Here is a tiny trained network, its code and every weight. The questions are about switching its units off for an input and a target symbol, where a switched-off unit gives its printed mean instead of its output.

import numpy as np


def w(rows, s, z=0):
    codes = np.array(rows[::2]) - 128.0
    scale = np.full(codes.shape[1], s)
    scale[-1] = z or s
    return codes * scale


def norm(h):
    return h / np.sqrt((h * h).mean(-1, keepdims=True) + 1e-5)


def f(y):
    return np.maximum(y, 0)


def softmax(a):
    e = np.exp(a - a.max(-1, keepdims=True))
    return e / e.sum(-1, keepdims=True)


def log_softmax(a):
    a = a - a.max(-1, keepdims=True)
    return a - np.log(np.exp(a).sum(-1, keepdims=True))


def net(x, mask):
    ids = ['Ξβεζθλτφ'.index(c) for c in x.split()]
    T = len(ids)
    res = E[ids] + P[:T]
    u = 0
    for l in range(2):
        r = norm(res)
        for j in range(2):
            rows = slice(2 * j, 2 * j + 2)
            q, k, v = (r @ M[l][rows].T for M in (Q, K, V))
            z = softmax(np.where(np.tri(T) > 0, q @ k.T / 2**0.5, -1e9)) @ v
            o = O[l][rows]
            res = res + np.where(mask[u + j], z, o[:, -1]) @ o[:, :-1]
        u += 2
        y = f(norm(res) @ A[l][:, :-1].T + A[l][:, -1])
        res = res + np.where(mask[u : u + 4], y, B[l][:, -1]) @ B[l][:, :-1]
        u += 4
    return log_softmax(norm(res)[-1] @ U[:, :-1].T + U[:, -1])


Q, K, V, O, A, B = {}, {}, {}, {}, {}, {}
E = w([
[229,162,155],'Ξ',
[179,103,151],'β',
[41,172,201],'ε',
[150,55,144],'ζ',
[52,175,228],'θ',
[84,233,254],'λ',
[218,20,239],'τ',
[49,172,240],'φ',
],0.0099)
P = w([
[239,99,91],'0',
[86,2,162],'1',
[144,69,183],'2',
[113,82,174],'3',
[108,94,180],'4',
[89,104,170],'5',
[82,111,177],'6',
[70,116,155],'7',
[70,137,149],'8',
[78,137,136],'9',
],0.0061)
Q[0] = w([
[122,7,71],'0.h0',
[90,91,159],'0.h0',
[93,190,129],'0.h1',
[32,166,108],'0.h1',
],0.011)
K[0] = w([
[143,72,130],'0.h0',
[177,132,135],'0.h0',
[36,161,177],'0.h1',
[10,147,118],'0.h1',
],0.012)
V[0] = w([
[82,69,148],'0.h0',
[141,106,45],'0.h0',
[190,73,3],'0.h1',
[193,71,11],'0.h1',
],0.0065)
O[0] = w([
[70,253,43,148],'0.h0',
[223,149,135,22],'0.h0',
[179,159,54,4],'0.h1',
[176,37,40,16],'0.h1',
],0.0045,0.0046)
A[0] = w([
[119,163,110,59],'0.n0',
[211,1,205,126],'0.n1',
[137,144,34,150],'0.n2',
[238,254,127,253],'0.n3',
],0.0062,0.0029)
B[0] = w([
[156,192,79,128],'0.n0',
[48,173,86,255],'0.n1',
[1,161,152,131],'0.n2',
[46,180,159,209],'0.n3',
],0.007,0.0052)
Q[1] = w([
[71,89,120],'1.h0',
[142,137,250],'1.h0',
[136,108,108],'1.h1',
[109,119,69],'1.h1',
],0.02)
K[1] = w([
[168,140,150],'1.h0',
[13,112,189],'1.h0',
[115,148,84],'1.h1',
[253,102,82],'1.h1',
],0.015)
V[1] = w([
[167,170,145],'1.h0',
[121,10,88],'1.h0',
[109,92,171],'1.h1',
[122,56,186],'1.h1',
],0.013)
O[1] = w([
[173,121,131,124],'1.h0',
[2,167,90,2],'1.h0',
[193,127,79,208],'1.h1',
[252,168,34,194],'1.h1',
],0.0077,0.0058)
A[1] = w([
[172,165,113,75],'1.n0',
[215,82,144,158],'1.n1',
[1,136,128,254],'1.n2',
[89,148,143,73],'1.n3',
],0.008,0.0064)
B[1] = w([
[125,152,175,142],'1.n0',
[82,2,64,232],'1.n1',
[212,170,155,254],'1.n2',
[167,69,81,131],'1.n3',
],0.0075,0.005)
U = w([
[150,44,238,133],'Ξ',
[65,146,173,164],'β',
[160,117,98,158],'ε',
[47,159,67,251],'ζ',
[172,103,69,30],'θ',
[217,74,74,16],'λ',
[152,173,2,178],'τ',
[173,103,73,11],'φ',
],0.01,0.0032)

Each question gives the input, a string of symbols that net reads in full, and the target symbol t.
The units are the heads (2 rows each of Q, K, V and O) and the neurons (one row each of A and B). Each row of codes is followed by its name. A weight is (code - 128) times the scale printed after its matrix; where a second scale follows, it is the last column's (O, A, B and U).
mask holds one flag per unit, layer by layer, with each layer's heads first. A switched-off unit (its flag False) gives its mean, the last column of its rows in O or B, instead of its output. The means were averaged over made-up inputs and are rounded, as every weight is.
A unit's drop is (log p(t) with every unit on - log p(t) with that unit switched off) / (log p(t) with every unit on - log p(t) with every unit switched off).
The circuit of an input: a set's keep is (log p(t) with only the set's units on - log p(t) with every unit switched off) / (log p(t) with every unit on - log p(t) with every unit switched off). Starting from all 12 units, units are removed one at a time, each time the one whose removal leaves the highest keep (on an exact tie, the one counted first), for as long as the keep stays at least 0.8.
circuit, biggest first: the units of the circuit, biggest drop first
most important unit: the unit with the biggest drop
k most important neurons: the k neurons with the biggest drops, biggest first
k most important neurons of layer l: the k neurons of layer l with the biggest drops, biggest first
which heads matter: for each layer, one digit per head in row order, 1 if its drop is at least 0.15 and else 0, layers parted by /
drop of u: that unit's drop, to one decimal
input Ξ β Ξ Ξ ζ φ Ξ ε, target Ξ: which heads matter => 01 / 00
input ζ ε ζ β, target ζ: circuit, biggest first => (1.h0; 0.h1)
input β Ξ τ Ξ ε ε Ξ β, target β: circuit, biggest first => (0.h1; 1.h1; 0.n1)
input λ τ τ ζ φ τ Ξ, target τ: circuit, biggest first => (1.h1; 1.h0)
input λ Ξ τ τ Ξ, target τ: circuit, biggest first => (0.n1; 0.h1; 1.h0)
input β τ ζ τ τ, target τ: circuit, biggest first => (0.h1; 1.h0; 1.h1)
input β τ β, target β: which heads matter => 01 / 11
input ζ ε ε φ λ Ξ ε λ Ξ β, target ζ: circuit, biggest first => (0.h1; 1.h0; 0.n3)
input ζ Ξ ζ τ, target ζ: most important neuron => (0.n1)
input τ τ ζ, target τ: circuit, biggest first => (1.h0; 1.h1)
input Ξ τ τ, target τ: circuit, biggest first => (1.h0; 0.h1; 1.h1)
input β θ ζ, target β: 3 most important neurons => (0.n1; 1.n2; 1.n1)
input τ τ ζ ε θ ε Ξ Ξ ζ, target τ: which heads matter => 01 / 10
input ε Ξ ε Ξ Ξ τ ε Ξ Ξ Ξ, target Ξ: most important unit => 0.n3
input ζ Ξ φ Ξ Ξ Ξ, target Ξ: 2 most important neurons => (0.n3; 0.n1)
input β β τ ε ε λ ζ, target β: 2 most important neurons of layer 0 => (0.n1; 0.n3)
input τ τ θ Ξ λ τ λ β, target τ: drop of 1.h0 => 0.2
input ζ Ξ ζ, target ζ: drop of 0.n1 => 0.5
input λ Ξ λ Ξ τ Ξ Ξ Ξ ε, target Ξ: drop of 1.n1 => -0.1
input ζ Ξ τ ζ, target ζ: drop of 1.h1 => 0.1
